Here is a tiny trained network, its code and every weight. The questions are about switching its units off for an input and a target symbol, where a switched-off unit gives its printed mean instead of its output.

import numpy as np


def w(rows, s, z=0):
    codes = np.array(rows[::2]) - 128.0
    scale = np.full(codes.shape[1], s)
    scale[-1] = z or s
    return codes * scale


def norm(h):
    return h / np.sqrt((h * h).mean(-1, keepdims=True) + 1e-5)


def f(y):
    return y / 2 * (1 + np.tanh(0.7978845608 * (y + 0.044715 * y**3)))


def softmax(a):
    e = np.exp(a - a.max(-1, keepdims=True))
    return e / e.sum(-1, keepdims=True)


def log_softmax(a):
    a = a - a.max(-1, keepdims=True)
    return a - np.log(np.exp(a).sum(-1, keepdims=True))


def net(x, mask):
    ids = ['ΓΘΛΨδεζηπω'.index(c) for c in x.split()]
    T = len(ids)
    res = E[ids] + P[:T]
    r = norm(res)
    for j in range(2):
        rows = slice(3 * j, 3 * j + 3)
        q, k, v = (r @ M[0][rows].T for M in (Q, K, V))
        z = softmax(np.where(np.tri(T) > 0, q @ k.T / 3**0.5, -1e9)) @ v
        o = O[0][rows]
        res = res + np.where(mask[j], z, o[:, -1]) @ o[:, :-1]
    y = f(norm(res) @ A[0][:, :-1].T + A[0][:, -1])
    res = res + np.where(mask[2:6], y, B[0][:, -1]) @ B[0][:, :-1]
    return log_softmax(norm(res)[-1] @ U[:, :-1].T + U[:, -1])


Q, K, V, O, A, B = {}, {}, {}, {}, {}, {}
E = w([
[123,132,71,134],'Γ',
[192,89,86,95],'Θ',
[249,78,122,110],'Λ',
[113,118,75,110],'Ψ',
[114,128,73,133],'δ',
[92,48,97,13],'ε',
[83,53,205,111],'ζ',
[106,176,193,91],'η',
[43,95,162,109],'π',
[113,130,126,32],'ω',
],0.02)
P = w([
[146,126,254,163],'0',
[105,79,181,112],'1',
[114,87,159,123],'2',
[125,89,138,127],'3',
[115,98,95,110],'4',
[118,100,77,115],'5',
[124,105,68,117],'6',
[131,103,52,118],'7',
[136,102,38,116],'8',
[143,102,35,120],'9',
],0.007)
Q[0] = w([
[136,71,164,160],'head 1',
[135,162,178,136],'head 1',
[137,117,181,7],'head 1',
[123,167,153,240],'head 2',
[85,72,185,176],'head 2',
[147,64,110,236],'head 2',
],0.013)
K[0] = w([
[87,111,160,193],'head 1',
[127,88,110,144],'head 1',
[116,59,114,98],'head 1',
[190,89,121,199],'head 2',
[125,62,184,185],'head 2',
[173,164,113,253],'head 2',
],0.015)
V[0] = w([
[106,150,135,135],'head 1',
[123,130,65,158],'head 1',
[166,171,126,128],'head 1',
[152,79,248,77],'head 2',
[12,134,139,155],'head 2',
[175,26,147,186],'head 2',
],0.012)
O[0] = w([
[10,170,175,35,92],'head 1',
[99,138,165,201,144],'head 1',
[84,192,201,55,4],'head 1',
[199,120,163,188,121],'head 2',
[179,217,28,103,251],'head 2',
[107,139,64,254,83],'head 2',
],0.0059,0.0036)
A[0] = w([
[170,61,170,71,169],'neuron 1',
[173,224,95,110,222],'neuron 2',
[102,148,9,76,5],'neuron 3',
[36,95,196,187,123],'neuron 4',
],0.012,0.0016)
B[0] = w([
[24,184,134,120,178],'neuron 1',
[191,191,138,187,145],'neuron 2',
[150,119,157,121,246],'neuron 3',
[73,181,110,8,137],'neuron 4',
],0.013,0.012)
U = w([
[47,179,101,75,245],'Γ',
[116,19,120,87,3],'Θ',
[160,48,154,140,95],'Λ',
[135,139,106,154,40],'Ψ',
[145,247,47,171,165],'δ',
[146,110,141,178,183],'ε',
[145,140,113,156,46],'ζ',
[200,226,198,96,97],'η',
[174,149,111,160,121],'π',
[184,114,147,107,14],'ω',
],0.013,0.0042)

Each question gives the input, a string of symbols that net reads in full, and the target symbol t.
The units are the heads (3 rows each of Q, K, V and O) and the neurons (one row each of A and B). Each row of codes is followed by its name. A weight is (code - 128) times the scale printed after its matrix; where a second scale follows, it is the last column's (O, A, B and U).
mask holds one flag per unit, heads first, then neurons. A switched-off unit (its flag False) gives its mean, the last column of its rows in O or B, instead of its output. The means were averaged over made-up inputs and are rounded, as every weight is.
A unit's drop is (log p(t) with every unit on - log p(t) with that unit switched off) / (log p(t) with every unit on - log p(t) with every unit switched off).
The circuit of an input: a set's keep is (log p(t) with only the set's units on - log p(t) with every unit switched off) / (log p(t) with every unit on - log p(t) with every unit switched off). Starting from all 6 units, units are removed one at a time, each time the one whose removal leaves the highest keep (on an exact tie, the one counted first), for as long as the keep stays at least 0.8.
units of the circuit, in order: the units of the circuit, biggest drop first
top k neurons: the k neurons with the biggest drops, biggest first
which heads matter: for each layer, one digit per head in row order, 1 if its drop is at least 0.15 and else 0, layers parted by /
drop when u is switched off: that unit's drop, to one decimal
input Λ Ψ Θ ω Ψ Λ, target Θ: units of the circuit, in order : (head 2; neuron 2; neuron 1)
input Θ Γ δ π ζ δ ω Θ, target Γ: units of the circuit, in order : (head 2; neuron 1)
input η π δ, target η: units of the circuit, in order : (head 1; neuron 3; neuron 2)
input Θ ζ Γ ω Θ, target Γ: units of the circuit, in order : (neuron 1; head 2)
input Γ η ζ η Ψ, target η: top 2 neurons : (neuron 2; neuron 3)
input π π ζ Θ, target δ: units of the circuit, in order : (head 2)
input η η π Θ π η, target δ: which heads matter : 00
input Λ η Θ, target η: units of the circuit, in order : (head 2; neuron 1)
input Γ ω ζ η Θ Γ Γ Λ Λ, target Γ: units of the circuit, in order : (head 2; neuron 1; neuron 3)
input δ π η ε η π η Ψ Θ, target η: units of the circuit, in order : (head 2; neuron 2)
input ω π Γ Θ Θ π, target Θ: units of the circuit, in order : (head 2; neuron 1)
input δ η π Θ, target δ: units of the circuit, in order : (neuron 3; neuron 1; head 2)
input Θ Γ Γ Λ Θ Ψ Θ δ, target Θ: which heads matter : 01
input π η ω ζ, target Γ: top 2 neurons : (neuron 1; neuron 4)
input ζ δ δ Θ Ψ, target Θ: top 2 neurons : (neuron 1; neuron 3)
input π π Λ ζ ε η η Λ π, target Λ: top 3 neurons : (neuron 1; neuron 4; neuron 3)
input Γ π Γ, target Γ: top neuron : (neuron 3)
input η δ Γ, target η: drop when neuron 3 is switched off : 0.3
input δ π Ψ π η, target δ: drop when neuron 3 is switched off : 0.2
input Θ π π η ω ζ Γ η π π, target Λ: drop when neuron 1 is switched off : 0.4
